[[129 130 133 123 126 136 129]
 [126 125 131 132 126 129 130]
 [119 137 128 122 138 124 128]
 [125 132 141 119 129 144 130]
 [127 134 120 126 131 117 124]
 [130 122 113 140 126 101 122]]
=>
[[130 122 113 140 126 101 122]
 [126 125 131 132 126 129 130]
 [129 130 133 123 126 136 129]
 [125 132 141 119 129 144 130]
 [127 134 120 126 131 117 124]
 [119 137 128 122 138 124 128]]

[[125 142 128 103 120 120 140 105]
 [130 135 123 124 132 133 131 123]
 [122 117 127 148 138 136 112 151]
 [128 138 128 116 120 124 137 122]
 [126 134 116 135 145 144 119 146]]
=>
[[122 117 127 148 138 136 112 151]
 [126 134 116 135 145 144 119 146]
 [130 135 123 124 132 133 131 123]
 [128 138 128 116 120 124 137 122]
 [125 142 128 103 120 120 140 105]]

[[138 115 120 135 133 126 133 123 154 124]
 [116 125 135 123 117 131 122 131 106 141]
 [118 116 118 124 117 147 138 121 135 135]
 [127 133 119 118 120 139 111 110 124 123]]
=>
[[138 115 120 135 133 126 133 123 154 124]
 [118 116 118 124 117 147 138 121 135 135]
 [116 125 135 123 117 131 122 131 106 141]
 [127 133 119 118 120 139 111 110 124 123]]

[[131 125 121]
 [136 118 105]]
=>
[[136 118 105]
 [131 125 121]]

[[121 138]
 [127 127]
 [104 128]
 [123 125]
 [111 124]]
=>
[[111 124]
 [123 125]
 [127 127]
 [104 128]
 [121 138]]

[[132 124 134 124 129 139 130 123 127 128 130 127 109 121]
 [125 127 120 144 129 139 129 145 147 128 123 121 132 120]
 [125 131 133 122 123 109 120 132 125 121 130 130 125 137]
 [132 128 127 106 120 138 125 125 138 132 133 132 123 138]
 [126 132 126 154 122 137 126 126 118 123 122 128 116 128]
 [126 134 127 136 138 124 136 136 124 122 124 129 135 142]]
=>
[[132 124 134 124 129 139 130 123 127 128 130 127 109 121]
 [125 127 120 144 129 139 129 145 147 128 123 121 132 120]
 [132 128 127 106 120 138 125 125 138 132 133 132 123 138]
 [125 131 133 122 123 109 120 132 125 121 130 130 125 137]
 [126 132 126 154 122 137 126 126 118 123 122 128 116 128]
 [126 134 127 136 138 124 136 136 124 122 124 129 135 142]]

[[140 145 121 136]
 [115 106 146 123]
 [124 123 135 133]
 [116 107 146 123]]
=>
[[115 106 146 123]
 [116 107 146 123]
 [124 123 135 133]
 [140 145 121 136]]

[[152 151]
 [119 119]
 [156 155]
 [131 131]]
=>
[[119 119]
 [131 131]
 [152 151]
 [156 155]]
---
[[143 112 135 121 119 113 125]
 [134 112 119 139 137 124 141]
 [136 119 115 124 124 118 139]
 [131 135 140 123 123 137 108]
 [118 145 135 157 154 146 119]]
=>
[[113 125 143 112 135 121 119]
 [124 141 134 112 119 139 137]
 [118 139 136 119 115 124 124]
 [137 108 131 135 140 123 123]
 [146 119 118 145 135 157 154]]

[[131 120 109]
 [101 131 101]
 [125 119 100]
 [130 106 137]
 [146 141 130]
 [126 122 114]
 [129 117 143]
 [117 152 104]
 [114 126 150]
 [126 125 127]]
=>
[[120 109 131]
 [131 101 101]
 [119 100 125]
 [106 137 130]
 [141 130 146]
 [122 114 126]
 [117 143 129]
 [152 104 117]
 [126 150 114]
 [125 127 126]]

[[123 151 103 126 106 109 144 125 111]
 [140 155 109 126 113 133 134 133 123]
 [125 145 109 126 111 115 139 126 116]]
=>
[[125 111 123 151 103 126 106 109 144]
 [133 123 140 155 109 126 113 133 134]
 [126 116 125 145 109 126 111 115 139]]

[[127 110 119 129 145 142 147 120]
 [144 144 146 118 118 123 113 146]
 [130 130 131 123 123 124 121 131]
 [145 145 146 117 117 122 112 147]
 [120 137 127 140 124 122 125 126]
 [145 145 147 117 117 122 112 147]
 [124 107 116 128 143 140 146 117]
 [116 129 121 140 127 124 130 120]
 [132 141 136 133 125 126 124 135]
 [130 100 117 120 148 146 150 119]]
=>
[[147 120 127 110 119 129 145 142]
 [113 146 144 144 146 118 118 123]
 [121 131 130 130 131 123 123 124]
 [112 147 145 145 146 117 117 122]
 [125 126 120 137 127 140 124 122]
 [112 147 145 145 147 117 117 122]
 [146 117 124 107 116 128 143 140]
 [130 120 116 129 121 140 127 124]
 [124 135 132 141 136 133 125 126]
 [150 119 130 100 117 120 148 146]]

[[140 130 156 128 128 147 134 129 127]
 [127 128 128 140 136 127 127 129 132]
 [128 152 128 149 132 128 144 134 128]
 [127 133 128 147 139 128 130 131 130]
 [128 144 128 143 131 128 138 131 128]
 [127 133 128 146 138 128 130 131 130]]
=>
[[129 127 140 130 156 128 128 147 134]
 [129 132 127 128 128 140 136 127 127]
 [134 128 128 152 128 149 132 128 144]
 [131 130 127 133 128 147 139 128 130]
 [131 128 128 144 128 143 131 128 138]
 [131 130 127 133 128 146 138 128 130]]

[[127 127 127 128 128 130 129 131 127]
 [128 127 128 128 141 148 145 154 128]
 [141 127 127 137 134 128 130 131 129]
 [128 127 128 128 141 149 145 155 128]
 [134 135 143 143 128 128 128 128 147]
 [144 127 128 143 128 127 127 127 135]
 [130 129 127 128 138 138 138 142 127]]
=>
[[131 127 127 127 127 128 128 130 129]
 [154 128 128 127 128 128 141 148 145]
 [131 129 141 127 127 137 134 128 130]
 [155 128 128 127 128 128 141 149 145]
 [128 147 134 135 143 143 128 128 128]
 [127 135 144 127 128 143 128 127 127]
 [142 127 130 129 127 128 138 138 138]]
